Below is a small trained network, with its code and all its weights. Each question gives an input and a target symbol and asks what happens when units are switched off, that is, made to give their printed mean instead of their output.

import numpy as np


def w(rows, s, z=0):
    codes = np.array(rows[::2]) - 128.0
    scale = np.full(codes.shape[1], s)
    scale[-1] = z or s
    return codes * scale


def norm(h):
    return h / np.sqrt((h * h).mean(-1, keepdims=True) + 1e-5)


def f(y):
    return y / 2 * (1 + np.tanh(0.7978845608 * (y + 0.044715 * y**3)))


def softmax(a):
    e = np.exp(a - a.max(-1, keepdims=True))
    return e / e.sum(-1, keepdims=True)


def log_softmax(a):
    a = a - a.max(-1, keepdims=True)
    return a - np.log(np.exp(a).sum(-1, keepdims=True))


def net(x, mask):
    ids = ['ΓΞΠΦΨΩαζηθλμτ'.index(c) for c in x.split()]
    T = len(ids)
    res = E[ids] + P[:T]
    u = 0
    for l in range(2):
        r = norm(res)
        for j in range(3):
            rows = slice(2 * j, 2 * j + 2)
            q, k, v = (r @ M[l][rows].T for M in (Q, K, V))
            z = softmax(np.where(np.tri(T) > 0, q @ k.T / 2**0.5, -1e9)) @ v
            o = O[l][rows]
            res = res + np.where(mask[u + j], z, o[:, -1]) @ o[:, :-1]
        u += 3
        y = f(norm(res) @ A[l][:, :-1].T + A[l][:, -1])
        res = res + np.where(mask[u : u + 4], y, B[l][:, -1]) @ B[l][:, :-1]
        u += 4
    return log_softmax(norm(res)[-1] @ U[:, :-1].T + U[:, -1])


Q, K, V, O, A, B = {}, {}, {}, {}, {}, {}
E = w([
[126,182,105,106,129,119,125,111,73,168],'Γ',
[105,179,85,102,102,116,141,123,71,181],'Ξ',
[113,182,84,98,91,98,153,107,84,180],'Π',
[159,194,89,142,95,129,137,144,94,122],'Φ',
[174,192,173,115,138,70,120,141,132,175],'Ψ',
[87,172,128,95,133,45,78,170,92,148],'Ω',
[75,164,120,163,176,124,80,187,66,166],'α',
[172,205,137,174,128,123,56,172,134,85],'ζ',
[114,139,208,109,102,150,144,202,185,153],'η',
[125,140,177,189,149,228,127,95,162,173],'θ',
[19,116,121,155,127,147,90,3,121,123],'λ',
[121,139,101,101,103,240,106,105,141,35],'μ',
[150,104,51,80,179,152,86,117,200,152],'τ',
],0.004)
P = w([
[96,253,136,82,180,130,152,141,152,165],'0',
[122,197,152,82,139,138,133,140,128,161],'1',
[122,167,151,96,125,141,119,125,123,149],'2',
[149,137,137,111,91,137,106,129,107,156],'3',
[147,107,150,117,73,133,77,139,102,153],'4',
[149,88,137,131,55,127,67,140,100,155],'5',
[164,59,151,146,44,119,48,144,95,158],'6',
],0.0038)
Q[0] = w([
[19,82,186,119,195,179,232,101,247,111],'0.h1',
[160,252,183,86,1,185,35,201,121,214],'0.h1',
[64,179,190,45,95,123,47,182,139,153],'0.h2',
[70,113,223,135,216,132,198,152,192,53],'0.h2',
[71,172,134,83,244,117,173,114,147,48],'0.h3',
[185,10,113,158,188,35,206,131,138,72],'0.h3',
],0.0059)
K[0] = w([
[110,246,108,121,181,120,134,106,111,133],'0.h1',
[131,1,127,141,114,157,119,95,158,121],'0.h1',
[129,57,144,160,145,161,84,95,148,155],'0.h2',
[99,174,81,121,128,157,174,109,125,115],'0.h2',
[123,209,119,126,163,132,199,129,155,150],'0.h3',
[114,198,176,166,124,124,209,147,115,133],'0.h3',
],0.0094)
V[0] = w([
[108,142,166,90,121,196,145,212,186,127],'0.h1',
[141,156,63,98,110,76,72,167,88,161],'0.h1',
[142,116,70,130,51,188,219,131,55,103],'0.h2',
[135,135,75,154,147,175,149,60,148,209],'0.h2',
[152,84,4,54,170,122,101,168,207,184],'0.h3',
[194,130,148,120,129,113,140,220,123,224],'0.h3',
],0.0036)
O[0] = w([
[120,68,75,96,120,103,107,211,201,172,254],'0.h1',
[208,57,138,103,189,149,151,112,56,101,238],'0.h1',
[122,195,3,168,104,101,125,88,51,109,32],'0.h2',
[182,101,115,171,158,140,78,52,132,184,126],'0.h2',
[159,86,152,123,199,119,5,35,164,89,117],'0.h3',
[214,27,68,140,118,159,135,111,161,145,186],'0.h3',
],0.0036,0.0021)
A[0] = w([
[32,174,173,236,59,68,147,140,114,168,145],'0.n1',
[169,210,42,210,128,46,220,118,159,97,4],'0.n2',
[98,63,252,132,137,90,138,173,200,137,13],'0.n3',
[100,176,115,145,154,81,38,113,152,73,213],'0.n4',
],0.0034,0.002)
B[0] = w([
[174,135,178,105,93,129,61,155,86,155,247],'0.n1',
[160,89,146,140,92,114,41,124,87,138,1],'0.n2',
[138,169,4,156,92,97,117,102,31,114,133],'0.n3',
[221,92,148,105,134,139,135,119,159,158,240],'0.n4',
],0.0039,0.00072)
Q[1] = w([
[206,117,132,83,64,170,93,197,78,179],'1.h1',
[96,185,143,137,101,129,111,149,154,132],'1.h1',
[128,116,94,172,129,84,206,60,99,105],'1.h2',
[245,80,119,122,100,131,141,121,45,171],'1.h2',
[177,74,107,128,133,101,152,125,95,141],'1.h3',
[105,124,181,140,84,104,101,140,76,190],'1.h3',
],0.011)
K[1] = w([
[106,71,162,193,45,169,53,144,150,69],'1.h1',
[2,147,123,34,140,224,149,122,129,142],'1.h1',
[213,102,72,104,160,20,154,124,13,205],'1.h2',
[134,82,161,240,117,80,39,183,103,112],'1.h2',
[111,67,159,189,118,34,58,142,84,184],'1.h3',
[99,71,183,146,47,196,68,119,81,71],'1.h3',
],0.0062)
V[1] = w([
[80,91,111,68,103,189,169,49,87,169],'1.h1',
[164,179,141,72,101,187,125,97,183,38],'1.h1',
[103,112,91,197,151,252,50,189,93,103],'1.h2',
[203,191,126,192,60,162,193,99,189,91],'1.h2',
[151,148,107,181,148,229,147,148,199,87],'1.h3',
[130,146,62,46,99,157,137,136,137,30],'1.h3',
],0.004)
O[1] = w([
[184,152,104,127,85,95,27,191,116,131,85],'1.h1',
[61,72,172,135,176,116,75,159,54,148,251],'1.h1',
[110,201,85,159,253,159,141,132,156,150,221],'1.h2',
[101,105,156,138,89,120,156,42,111,210,149],'1.h2',
[175,71,89,190,119,110,83,128,91,159,139],'1.h3',
[114,79,58,70,124,119,85,145,65,107,159],'1.h3',
],0.0047,0.0025)
A[1] = w([
[152,209,89,110,57,50,55,129,163,146,90],'1.n1',
[85,55,129,198,156,69,187,150,148,90,249],'1.n2',
[63,131,154,157,122,79,168,93,111,96,249],'1.n3',
[121,185,123,166,159,136,102,3,106,121,150],'1.n4',
],0.0048,0.002)
B[1] = w([
[100,91,124,160,128,254,125,112,132,99,251],'1.n1',
[122,60,90,93,106,225,164,109,99,107,165],'1.n2',
[176,147,142,154,167,252,118,174,71,137,119],'1.n3',
[161,134,93,52,107,123,121,144,146,118,169],'1.n4',
],0.0054,0.0012)
U = w([
[137,140,153,46,156,169,113,157,152,202,255],'Γ',
[173,98,97,164,82,168,106,144,89,90,196],'Ξ',
[158,91,78,188,30,173,104,84,75,31,121],'Π',
[174,180,53,103,103,49,174,54,70,153,86],'Φ',
[129,85,214,137,53,29,188,90,113,138,94],'Ψ',
[116,130,156,66,93,42,172,155,123,3,88],'Ω',
[137,204,80,174,204,90,178,154,164,62,85],'α',
[94,78,158,155,189,168,228,82,73,120,85],'ζ',
[80,70,64,89,71,102,186,178,212,132,72],'η',
[93,145,97,247,102,129,141,60,198,197,85],'θ',
[73,231,219,150,71,141,128,120,131,105,86],'λ',
[24,128,100,165,144,82,54,162,73,147,81],'μ',
[142,87,158,135,180,90,62,38,195,86,93],'τ',
],0.0071,0.0089)

Each question gives the input, a string of symbols that net reads in full, and the target symbol t.
The units are the heads (2 rows each of Q, K, V and O) and the neurons (one row each of A and B). Each row of codes is followed by its name. A weight is (code - 128) times the scale printed after its matrix; where a second scale follows, it is the last column's (O, A, B and U).
mask holds one flag per unit, layer by layer, with each layer's heads first. A switched-off unit (its flag False) gives its mean, the last column of its rows in O or B, instead of its output. The means were averaged over made-up inputs and are rounded, as every weight is.
A unit's drop is (log p(t) with every unit on - log p(t) with that unit switched off) / (log p(t) with every unit on - log p(t) with every unit switched off).
The circuit of an input: a set's keep is (log p(t) with only the set's units on - log p(t) with every unit switched off) / (log p(t) with every unit on - log p(t) with every unit switched off). Starting from the 12 units with the biggest drops (on a tie, the unit counted first), units are removed one at a time, each time the one whose removal leaves the highest keep (on an exact tie, the one counted first), for as long as the keep stays at least 0.8.
units of the circuit, in order: the units of the circuit, biggest drop first
unit that matters most: the unit with the biggest drop
top k neurons: the k neurons with the biggest drops, biggest first
heads that matter: for each layer, one digit per head in row order, 1 if its drop is at least 0.15 and else 0, layers parted by /
input ζ λ λ Ψ Φ Ψ Π, target Ψ: units of the circuit, in order : [0.h1; 1.h2; 1.h3]
input τ Ψ Π Π ζ Ψ, target ζ: heads that matter : 000 / 100
input Φ η Π μ λ, target μ: units of the circuit, in order : [0.h3; 1.h3]
input μ μ Φ, target μ: units of the circuit, in order : [1.h1]
input θ Φ τ τ η Ξ, target τ: heads that matter : 001 / 000
input η λ Φ η ζ ζ, target η: heads that matter : 100 / 100
input μ μ ζ λ Φ, target λ: heads that matter : 001 / 000
input θ λ Γ, target λ: units of the circuit, in order : [0.h3; 0.h1]
input Π η Π, target η: heads that matter : 100 / 000
input Ξ μ α Ξ Φ, target α: heads that matter : 000 / 011
input μ Φ Φ η λ, target λ: units of the circuit, in order : [0.h3; 0.n1; 1.h3]
input Φ Φ Φ Φ Ψ, target Ψ: heads that matter : 101 / 010
input Γ τ Π λ Π Ψ, target λ: units of the circuit, in order : [1.h3; 0.h1]
input ζ Γ Π, target ζ: heads that matter : 100 / 100
input ζ ζ Ξ μ μ Φ Ξ, target μ: heads that matter : 000 / 100
input Π Ξ Ξ, target Ξ: units of the circuit, in order : [1.h1; 1.n1]
input Φ ζ Φ Ξ λ θ, target λ: unit that matters most : 0.h3
input ζ λ Φ Φ Γ λ ζ, target λ: units of the circuit, in order : [1.h3; 0.h3]
input Φ Φ ζ Φ Φ Φ λ, target Γ: top 2 neurons : [1.n4; 1.n3]
input ζ Π ζ ζ, target ζ: units of the circuit, in order : [1.h1]
input λ α Φ Γ λ Φ Ω, target λ: units of the circuit, in order : [1.h3; 0.h1]
input θ η Π θ Ω, target θ: heads that matter : 100 / 000
input μ Φ Ξ Γ η λ, target λ: units of the circuit, in order : [0.h3; 1.h3; 0.n1]
input Γ θ Φ Γ, target θ: heads that matter : 100 / 000
input Γ Π θ, target θ: units of the circuit, in order : [0.h1; 1.h3; 0.h2]
input Ω Ψ Ω Φ Π Π μ, target μ: heads that matter : 001 / 100
input μ Ξ Π μ η Γ, target μ: heads that matter : 100 / 100
input Φ τ Γ λ Ξ Φ Ξ, target Φ: top neuron : [0.n2]
